After every row comes roughly how far along a hidden order it lies, from 0 to 15.
(in the rows, 128 means zero)
[ 89 158 160 119 132  60 117  78 143 120  35  71 157 135 150 152 132 123
 132 113  97 136  91 109 121 109 129  82 154 129 120  86  40 147 165 124
  49 110 101] -> 13
[152 154 139 150  99  81 149 131 117 120 177  64 126 142 104 126 102 142
 134 132 151 118  69 105  57 147 155 163 119 145 146 120 142  98 150 109
 155 170 149] -> 10
[ 79 148 132 124 125  87 157 135 108 122 147 149 162 114 151 122 143 145
  51 106 113 153  94 130 135 112 172 156 109 158 143 157  80 133 146 135
 174 175 180] -> 0
[ 79 154 148 121 137  50 141 111 122 126 108 165 175 110 163 142 101 152
 124 105  82 157 103 127 145  98 151 153 130 137 151 128  28 141 161 139
 115  99 138] -> 2
[ 76 131 151 123 143  60 144 100 136 129  69 141 174 121 162 149 106 140
 130 109  95 144 104 127 147  96 127 108 143 130 123 117  35 147 157 130
  88 104 112] -> 7
[115 131 131 134 116  83 158 124 105 127 168 134 144 116 135 113  95 159
 111 110 149 127  94 127  93 123 159 193 102 145 164 143 124 118 146 121
 164 155 162] -> 2
[ 92 114 115 127 139  99 164 130 116 135 150 187 170 113 150 118  89 147
 103 107 135 141 112 145 159 109 140 179 112 143 146 164  97 130 147 133
 165 133 160] -> 0
[148 140 118 146 110 106 166 142 114 125 173  98 127 129 113 115 124 143
 107 125 154 121  75 121  84 136 152 167 110 149 142 145 163 103 141 110
 162 176 158] -> 7
[ 83 123 136 123 142  65 151 118 118 135 141 174 170 110 157 128  70 162
 130 102 129 143 110 138 143 104 143 210 118 136 160 146  73 132 158 138
 140 108 154] -> 1
[ 77 131 149 122 148  61 141 100 131 131  86 170 176 115 161 144  88 155
 144 107 104 144 112 129 137 104 132 141 130 128 142 122  31 146 157 135
  95 101 121] -> 5
[ 87 129 161 122 139  50 125  93 141 128  68 112 163 127 153 146  82 139
 170 114 107 129 100 120 120 108 126 115 149 122 134  93  46 142 164 120
  53 101  95] -> 10
[161  55 121 135 142 134 132  86 140 148  92 140 121 154 109 107  17 133
 218 124 179  78 110 137 101 133  45 110 153  90 131 104 131  99 164 104
  46 149  89] -> 15
[128 148 131 137 106  80 154 132 110 122 167 105 133 122 125 120 124 149
  97 118 131 146  77 119  78 132 165 195 106 154 156 134 133 108 148 115
 175 159 168] -> 4
[ 99 142 160 119 128  62 114  78 137 119  47  55 143 144 140 151 135 120
 119 115  85 131  89 111  90 114 132  55 155 129 112  73  67 138 162 115
  49 116  95] -> 14

Part 2:
[ 95 187 157   7 128 135 130 117 106 255 134 120 117 151 161 116 138 131
 120 139 185  62 137 126  27 126  94 134 135 120 157 100 113 121 101 122
 127 136 121 103 165 106  94 103 120 125 109 123 139 138 118] -> 4
[ 98  94 152  79 121  62 114 144 221 220 120 107 104 124  77 139 129 132
 100 134 195 150 146 130 139 135 118 103 152 132 169 101 119 120 153 104
 103 150 127 159 166 136 183 139 125 124 101 128 113 152 144] -> 5
[129 135  98 102 125 132 130 132 114 142 128 130 126 126 123 128 133 135
 130 126 132 139 130 130 123 126 125 130 158 123 140 130 121 116 131 121
 137 128 129 124 130 126 136 121 129 119 129 128 118 125 132] -> 12
[123 156 111  88 117 124 129 154 200  98 116 120 127 105 105 135 124 135
 118 130 123  96 127 122 132 122 107 128 130 126 155 127 131 121 127 115
 133 134 136 134 124 119 131 142 122 115 124 127 147 114 123] -> 1
[121 121 126  85 128 125 132 148 116 124 135 107 127 104 174 125 122 114
 118 128 138 136 132 123 128 131 116 133 103 124 142 130 126 113 102 134
 121 128 153 111 114 117 144 134 127 143 109 131 140 133 111] -> 6
[129 126  88  97 123 127 127 125 116 146 132 126 121 123 120 129 131 133
 122 126 118 134 131 132 123 127 125 114 170 125 146 120 120 113 124 115
 135 131 126 136 145 122 144 126 125 119 129 128 118 123 124] -> 6
[117 138  93  68 127 145 136 130 172 128 132 106 134  96 133 131 134 121
 108 131 101 128 134 120 114 121 116 126 155 128 139 125 131 120 127 141
 124 134 128 125 154 130 132 131 116 119 140 129 137 109 113] -> 11
[ 98 181 139  17 129 147 133 115  89 252 138 122 115 154 173 117 141 134
 122 137 178  63 138 122  37 126  91 131 135 115 145 114 114 123 109 122
 126 138 123  91 154 107  95 105 123 127 112 122 136 143 112] -> 0
[102 189 163   7 126 146 136 108  88 255 144 119 108 144 155 114 147 124
 114 139 171  93 132 124  37 131  84 103 155 115 163  96 108 126  89 114
 137 133 127  92 156 101  91 107 121 132 122 120 142 128 117] -> 15
[119 144  64  53 123 140 132 127 112 171 128 123 122 116 107 133 142 131
 114 132 133 145 129 138 101 118 124 114 177 120 140 115 117 106 115 115
 138 136 127 149 149 120 152 119 122 114 133 126 118 114 131] -> 9
[125 150 101 148 119 123 129 138 106 155 122 135 126 131 138 140 125 134
 125 123 147 115 121 138 131 121 121  89 133 129 129 139 133 110  99 106
 144 129 140 128 150 128 162 150 128 113 128 127 126 122 132] -> 2
[ 93 109 150  92 123  64 119 139 205 199 121  90 105 134  76 140 122 128
  88 136 195 153 149 128 113 138 116  97 149 130 189  98 122 118 145 102
 106 152 125 164 179 118 189 138 126 120 100 126 124 146 141] -> 2
[131 131  85  92 126 132 135 129 122 154 129 125 125 121 110 125 138 133
 120 130 139 130 130 133 101 124 124 125 152 123 133 118 120 112 122 121
 136 132 126 134 138 124 148 116 126 120 131 128 118 121 136] -> 2
